(in the rows, 128 means zero)
Each row is followed by its class.
122 159 114 142 131 142 120 130 132 144 130 88 102 139 152 97 186 118
 121 112
M
121 172 113 133 135 110 122 135 123 157 106 95 116 140 128 119 128 130
 112 126
M
143 156 131 151 129 118 138 134 113 141 121 98 130 132 130 127 129 135
 116 88
V
126 167 124 138 127 124 116 137 122 143 124 107 117 131 118 112 136 124
 140 133
Q
117 155 122 141 142 115 126 120 129 140 123 105 109 132 123 152 132 129
 124 99
L
122 157 117 115 140 128 122 133 121 138 129 96 109 132 118 94 138 126
 135 113
Q
116 145 139 125 143 131 123 124 124 131 115 107 123 129 108 102 130 122
 128 128
Q
135 191 103 124 130 123 129 124 123 141 123 110 104 145 114 151 139 121
 126 107
Q
121 154 141 138 136 120 122 131 120 128 130 99 113 135 122 113 140 111
 124 109
L
124 143 113 169 136 110 135 138 121 171 120 86 119 141 154 96 130 129
 108 109
V
129 164 165 147 136 117 131 142 124 157 117 105 126 134 133 112 135 129
 111 106
V
115 174 126 162 136 112 131 132 86 149 125 88 109 148 141 140 144 112
 116 91
L
126 176 136 147 145 115 133 129 107 166 130 100 94 139 120 80 127 124
 134 122
Q
137 187 133 156 134 108 142 155 129 145 133 94 135 138 127 138 125 117
 112 86
V
120 158 113 140 141 100 116 142 130 151 127 88 109 143 147 116 135 127
 131 106
M
132 179 123 133 149 115 128 139 114 141 129 85 103 145 130 126 137 125
 127 122
Q
160 165 131 144 118 130 127 145 128 137 123 96 120 136 133 116 124 127
 118 99
V
130 161 113 149 135 119 126 134 113 147 123 105 109 141 123 102 132 141
 128 119
Q
131 176 123 128 145 113 118 130 106 151 123 100 91 171 106 126 144 125
 129 137
Q
116 124 147 140 148 118 116 133 117 134 126 91 120 136 146 116 133 136
 119 98
L
136 220 125 147 141 105 130 131 106 144 119 87 106 137 121 121 139 118
 125 98
Q
124 136 123 134 135 129 129 135 119 114 124 117 116 125 135 139 146 110
 126 119
L
107 144 125 149 137 114 127 128 106 132 118 105 128 128 121 172 145 123
 130 97
L
123 156 113 120 129 118 120 131 120 137 124 115 75 127 148 116 132 115
 128 133
Q
124 185 117 151 141 113 121 141 93 151 134 78 107 141 154 143 144 110
 127 97
L
121 175 133 155 143 122 121 139 126 139 115 99 121 134 140 132 140 134
 116 99
V
144 165 140 149 134 131 126 146 127 153 123 85 123 132 151 105 142 141
 120 101
V
138 127 111 153 134 121 134 147 130 140 122 119 118 146 127 117 132 130
 133 136
Q
122 163 115 142 143 113 120 135 114 152 119 115 113 131 125 106 146 137
 131 121
Q
124 159 119 133 137 123 127 133 119 149 121 88 115 140 130 106 134 125
 113 124
Q
127 152 128 141 130 118 133 129 126 141 123 116 122 134 143 139 129 142
 134 113
V
123 160 171 144 147 115 132 125 88 134 121 103 104 135 131 113 123 116
 126 124
Q
120 216 129 135 139 110 128 146 109 152 102 77 107 124 131 113 142 121
 128 103
Q
125 190 135 150 150 102 70 142 128 141 114 87 123 134 131 117 139 122
 112 100
V
132 143 123 110 138 123 124 140 117 124 118 107 133 140 122 192 125 125
 140 108
L
128 141 128 161 130 114 122 144 176 178 127 91 105 139 139 80 138 138
 121 125
M
129 139 150 171 127 118 126 120 127 148 103 114 127 126 137 120 133 136
 122 118
V
139 154 128 135 119 126 122 122 110 138 142 104 99 137 126 96 136 124
 131 122
Q
114 164 111 134 135 117 129 122 106 122 122 119 125 132 119 171 131 124
 133 116
L
126 212 133 154 147 105 130 124 114 151 127 70 97 146 139 105 142 123
 131 100
Q
123 154 131 146 146 120 123 128 111 137 124 103 104 133 136 134 131 123
 128 117
L
135 176 122 129 139 122 119 131 121 142 125 96 121 130 115 132 130 131
 130 122
Q
126 186 127 107 147 123 126 129 116 137 123 105 103 137 134 111 144 128
 124 109
Q
115 154 139 141 130 119 107 128 80 130 121 117 126 134 118 136 151 131
 137 111
L
121 199 113 110 131 127 127 131 116 128 117 110 120 129 130 121 124 131
 133 141
Q

Each row is followed by its class.
112 143 130 143 131 145 145 150 136 126 141 129 134 121 126 127 146 133
 117 125
mev
139 122 143 135 124 142 119 134 123 123 130 133 113 133 130 137 128 134
 128 135
regu
123 121 127 134 129 143 130 145 130 143 131 127 136 114 125 139 148 137
 121 116
gad
128 149 128 127 125 133 129 136 136 122 119 128 126 136 113 128 133 123
 121 136
regu
116 141 128 127 129 132 141 126 141 127 116 126 137 124 120 127 140 131
 117 130
gad
125 136 127 136 130 141 120 149 127 129 124 123 148 118 119 127 143 143
 113 124
gad
136 141 135 124 126 136 119 149 139 127 115 123 116 149 120 127 129 121
 121 119
mev
127 138 131 135 134 119 126 151 133 140 130 124 130 125 122 137 130 126
 127 106
tutok
128 139 126 133 134 124 128 149 137 144 134 120 133 127 128 133 128 132
 122 103
tutok
120 138 123 127 122 144 122 155 135 131 123 129 132 111 122 137 144 132
 125 124
regu
117 136 111 124 124 124 151 118 124 127 131 125 127 111 119 127 125 113
 130 139
gad
133 142 121 129 127 136 129 132 116 120 133 129 124 119 127 119 133 134
 112 122
gad
135 150 138 130 126 135 120 137 137 131 121 123 116 130 115 137 134 127
 117 118
tutok
